Each row is followed by its class.
-14.4; 0.4; 15.6; -36.9; 2.0; -10.9; 8.5; 8.1; 26.6; 1.4; 12.5; 11.5; 16.2; -0.3; -14.5; 5.0; -21.5; 12.8; -4.3; 3.2; 2.3; -44.4; -36.5; 5.0; -23.0; 23.0; 4.0; -3.5; -21.2; 46.9; 18.0; 4.8; -4.3; -8.8; -0.8; -3.3; 1.7; -4.3; 2.7; 4.9; 1.7; -0.8; -1.7; 4.5; -9.5; 0.8	Vimi
-27.3; -0.8; -0.4; 0.5; -30.7; 14.9; -7.7; 11.0; -41.5; 0.1; 2.3; 9.6; -38.6; -9.9; -13.3; 21.3; 3.8; -26.5; -13.6; 14.4; -0.5; 5.4; -6.7; 10.7; -3.8; -4.2; 1.1; 22.6; 7.9; 9.2; -14.3; -14.1; -5.6; -2.4; 0.0; -15.2; -2.7; -13.4; -7.6; 1.2; -8.0; 22.9; -2.5; -4.1; -30.7; 4.7	Lil
-52.0; -3.5; 32.1; -3.3; -6.4; 12.9; 7.6; 8.1; 5.5; 4.3; 3.6; 35.9; -11.7; -19.7; -21.8; 22.4; 14.7; -15.5; -3.9; 1.3; -5.9; -9.9; -25.8; 18.2; -0.6; 1.7; 6.1; 13.3; -14.8; 23.0; -21.3; 3.0; -17.9; -5.4; 12.7; 1.5; 7.1; -36.9; 2.9; -16.0; -4.7; 21.4; -5.5; -6.5; -39.2; 11.4	Lil
-46.3; 7.6; 1.0; 4.4; -14.1; -8.1; -4.5; 9.0; -10.1; 16.1; 4.8; 6.2; -30.9; -14.6; -2.1; 14.0; 29.9; -19.8; -7.7; 1.1; -2.2; 24.1; -14.1; -8.9; 1.5; 18.5; -11.0; -15.5; 10.6; -24.3; -34.5; -5.7; 0.3; 8.9; -0.4; -11.4; 4.3; -18.1; -3.0; 8.7; -5.7; -22.2; 3.9; -10.4; -19.5; -22.8	vipa
-37.7; -5.3; 5.8; 2.2; -40.4; 15.3; 8.8; 20.5; -17.1; 10.7; -3.4; -4.9; -19.5; -22.8; -10.9; 13.6; -14.9; -23.5; 19.4; 14.9; 1.1; 8.9; -0.1; 0.5; 15.2; -6.5; 1.2; 49.1; 10.4; 3.5; -27.9; -5.0; -7.1; 0.8; 13.0; 12.2; -0.7; -34.6; 6.2; -8.9; 2.1; 11.7; 3.2; 9.9; -33.0; 3.2	Lil
-39.1; -13.2; 7.6; -18.3; -17.1; 24.0; 25.7; 8.2; -3.2; 3.0; 9.2; 12.6; -11.1; -24.6; -7.3; 10.4; -1.3; 7.6; -12.7; 9.3; 4.6; 6.2; 3.2; 8.9; 35.8; 0.0; -1.6; 2.1; 9.3; -3.9; -17.2; 3.9; -8.5; 0.5; 6.2; 6.7; -6.0; -10.5; -8.4; 4.2; -3.3; 9.5; 1.1; -37.3; -13.2; -3.7	Lil
-41.4; -7.6; 14.2; 6.7; -13.1; -6.8; 5.2; -1.7; -11.6; -1.6; 3.1; 17.5; -47.7; -18.4; -9.6; 12.4; 4.1; -30.6; -6.3; 2.4; 13.4; 12.6; -22.4; 6.6; 9.7; 12.2; -4.6; -1.0; 7.6; 16.0; -58.5; -7.5; -13.6; -19.4; 14.4; -6.5; -8.9; -13.7; 5.1; -5.9; -1.3; 22.1; 3.2; -13.3; -24.8; -7.7	vipa
-28.7; -3.6; 8.9; 7.6; -13.5; -14.0; 28.0; 3.3; -12.9; 0.8; -16.4; 14.8; -15.2; -9.7; 0.5; 17.7; -6.6; -9.3; -5.8; -6.1; 2.5; 20.6; -13.9; -3.3; 30.3; 25.6; 6.3; -16.8; -12.9; -0.5; -21.5; 4.4; -9.0; -7.1; 5.5; -30.4; -0.5; -2.0; 4.3; -2.5; -1.9; 15.2; 8.9; 8.9; -8.3; 10.6	vipa
-53.3; 13.1; 29.8; 3.8; -4.4; 12.6; 11.5; 20.7; -35.3; -5.8; 18.9; 10.1; 12.3; -14.5; -5.1; 20.3; 33.0; -22.3; -7.5; 8.1; 12.6; 7.6; 27.4; -6.8; 9.9; -11.6; 8.2; -6.5; 12.5; -10.6; -35.5; -22.1; -12.2; -0.1; -3.3; 9.0; 7.1; -37.1; 17.3; -2.0; -1.7; 33.1; -0.4; -0.5; -21.3; 4.0	Lil
-19.8; -1.6; 13.7; -14.1; -17.9; 37.0; 1.6; 9.9; 6.1; 7.9; -3.0; 26.6; -12.1; -7.7; -41.1; 24.7; -46.2; -34.0; 1.6; 6.9; -15.8; -22.0; -1.0; 4.5; -8.1; 6.1; -2.3; 17.1; -11.8; 25.5; -2.9; 5.0; 2.4; -16.4; 13.7; 2.9; 8.2; -7.1; 2.8; -17.7; 12.1; 21.0; -3.7; -0.7; -6.8; 11.6	Vimi
-41.3; 0.8; -3.3; 5.1; -42.7; 57.3; 1.2; -4.9; -20.6; 10.8; 4.3; 18.6; -25.9; -10.9; -21.1; 27.0; -16.1; -22.0; -5.4; 8.6; 9.0; -9.5; -3.7; -15.1; 3.4; -3.4; -11.7; 37.9; 17.7; -12.3; -21.1; -9.9; -10.4; -3.8; 24.4; -2.0; 7.4; -23.6; -0.9; 1.5; 12.2; 3.0; 19.8; 4.2; -38.9; -16.1	Lil
-31.1; 8.8; -7.1; -11.8; -10.9; 18.6; -3.1; 19.4; -20.0; 4.9; 0.0; 10.8; -67.2; -28.5; -1.0; 24.6; -2.4; -19.0; -0.6; -7.2; 10.0; 27.5; -13.8; 4.1; 6.7; -4.1; -15.9; 23.2; -1.0; -21.1; -17.3; -7.6; -30.8; 30.4; 23.6; 2.3; 5.4; -16.0; -6.0; -0.2; -5.4; 17.5; 2.8; 34.7; -18.6; -23.7	vipa
-28.7; 28.4; 7.8; -0.1; -66.1; 7.6; 2.7; 13.7; -5.0; 16.6; 14.6; 19.1; -23.1; -17.3; -27.6; 27.1; 26.9; -39.4; -14.2; 4.6; 5.2; 2.8; -7.6; 11.5; 3.3; -2.0; 5.1; 19.8; 12.5; 30.3; -13.5; -3.3; -5.6; -4.0; 9.0; -15.5; 3.6; -10.8; -7.6; -8.0; -8.7; 10.0; 0.6; -5.5; -16.2; 4.3	Lil
-54.0; -4.6; 13.3; 11.6; -23.1; -7.4; 13.6; -6.1; 3.5; -1.2; 21.1; 27.8; 6.9; -22.4; -7.5; 13.8; -7.2; -23.6; -8.6; 9.3; 5.7; 33.8; 4.3; -3.0; 39.2; 16.9; 4.9; 8.7; -8.6; -7.2; -31.0; 7.0; -12.7; 2.1; -0.8; 7.6; 4.8; -35.0; -2.5; 5.9; -1.6; 28.7; 6.6; 10.8; -11.8; 4.8	vipa
-43.9; -9.0; -2.6; -0.2; -12.4; 46.5; 10.6; -2.6; -10.9; 20.3; -3.7; 11.4; -20.5; -14.1; -10.9; 11.2; -45.6; -26.4; 9.6; 16.0; -10.0; -21.1; -13.3; 15.1; 9.3; -1.0; -2.9; 22.2; -9.4; -28.3; -10.4; 2.3; -34.6; -0.3; 13.4; 10.4; 15.5; -18.8; 1.2; 3.7; 8.2; 19.6; 18.3; -0.6; -39.2; -11.4	Vimi
-30.9; -5.0; 13.5; 8.1; -12.3; 6.2; -2.6; -7.0; -7.8; -3.5; 6.5; -4.4; 11.1; -6.4; 6.8; -6.0; 4.0; -23.1; -8.7; 33.5; -3.1; 26.4; 25.0; -12.3; 28.5; -2.7; 7.0; 25.6; -0.8; -22.6; -27.3; 0.1; -3.8; 1.9; -10.5; 25.7; 13.4; -1.0; 7.1; -1.8; 9.2; 10.2; 10.1; -0.7; -34.9; -5.9	vipa
-45.1; -4.0; 5.3; -0.1; -32.6; 35.0; 12.4; -1.2; 7.2; 14.9; -6.9; 25.8; -14.0; -10.9; 44.3; 19.9; -41.2; -24.8; -5.5; 8.9; -19.0; -20.7; 10.8; -2.7; 15.2; 3.2; 15.4; 27.0; -0.9; 28.2; -28.4; 0.4; -15.3; -22.0; 14.8; 1.8; 4.4; -5.1; -9.5; 3.3; -3.8; 8.3; 13.9; -5.1; -18.0; 0.8	Vimi
-44.4; -5.2; 3.2; 4.2; -13.3; 8.0; 1.8; 13.3; -8.5; 5.1; -8.4; 3.4; -21.1; -35.4; -5.3; 5.4; -28.3; -21.4; 12.1; 10.3; 6.2; 14.9; -19.1; -9.6; 61.0; -11.1; 17.2; -5.4; 5.4; -5.7; -7.9; 17.3; -4.2; -8.6; -7.1; 9.7; 2.8; -56.2; -13.4; -10.2; -2.8; 8.4; -8.4; 13.7; -16.4; -8.0	vipa
-44.4; -0.7; 7.6; -1.1; 16.0; -27.7; 10.8; -4.6; -26.3; -5.4; 6.8; 10.6; -21.1; -20.5; 14.4; -17.0; 15.4; -14.6; -10.2; -9.9; 8.9; 55.3; -1.5; -7.8; 70.4; 1.8; 4.6; -14.9; 11.0; -29.4; -39.8; -1.2; -10.5; 0.0; 7.3; 1.4; 10.3; -12.7; -9.4; -13.1; -9.8; 9.0; 2.3; -12.1; -5.9; -36.6	vipa
-35.2; -9.9; 1.5; 8.1; -4.5; 0.2; -8.5; -5.7; -16.5; 1.5; -9.1; 19.0; -42.7; -18.3; 7.8; 6.4; -17.4; -19.3; 8.8; -9.0; 1.1; 82.1; 14.1; -15.7; 55.1; -4.2; -17.3; -16.7; 4.3; -46.5; -34.8; -5.4; -13.5; -1.8; 5.1; 7.5; 16.9; -51.0; -3.8; 3.6; 2.3; 3.8; 8.7; 0.5; 7.0; 0.7	vipa
-20.3; 32.0; 7.2; 1.5; -17.4; 0.8; 24.7; -4.5; 15.1; 5.3; -2.1; 0.9; 1.3; -20.3; 14.7; 12.3; -9.9; -17.9; -7.0; 9.3; -0.1; 21.0; 7.7; 12.0; 29.9; 16.8; -9.5; -7.2; -10.4; -2.6; -28.5; -0.3; -4.1; -4.6; 15.0; 8.5; -5.1; -31.4; 13.4; -5.9; -10.6; -20.8; 5.0; -1.7; -13.5; 33.9	vipa
-26.5; -11.4; 13.3; 2.1; 2.0; -37.0; 13.1; -16.0; 17.8; 1.3; 3.1; 50.6; 17.7; -25.0; -0.2; -3.4; -25.8; -6.9; 2.2; -2.3; 1.6; 25.0; 1.7; -9.7; 65.2; 4.1; 23.9; -5.0; -2.2; -27.0; -20.5; 1.3; -0.6; -18.2; -14.4; 17.9; 16.0; -19.9; -14.6; -3.7; -4.9; -9.0; -10.6; 6.1; -8.7; 12.1	vipa
-26.6; -4.5; 6.0; 1.4; -7.6; 28.0; 17.9; -13.5; 12.7; 7.4; -9.0; 25.2; -20.6; -3.2; -19.7; 41.9; -54.7; -21.4; 2.9; -3.6; 16.1; -6.5; -12.9; 3.6; -7.5; 13.4; 2.0; 14.2; -9.2; 12.4; -18.0; 2.1; -8.9; -33.1; 3.2; -10.1; 24.4; -7.7; 0.9; -0.1; 8.9; 17.4; 6.6; -6.9; -2.2; 6.4	Vimi
-34.4; 9.9; 6.2; 8.3; -16.9; 25.9; -11.8; 10.9; -37.3; 5.7; 10.3; -8.0; 18.6; 2.6; -15.3; -2.7; 42.1; -15.2; -5.2; -8.0; 7.5; 2.0; 1.0; -4.3; -20.3; 15.0; -17.2; 9.7; 0.2; -19.7; -44.1; 6.7; -9.2; 5.1; 4.4; 14.5; -8.6; -29.9; -7.0; -11.0; -11.7; 9.9; 5.3; -0.7; -50.2; 16.7	Lil
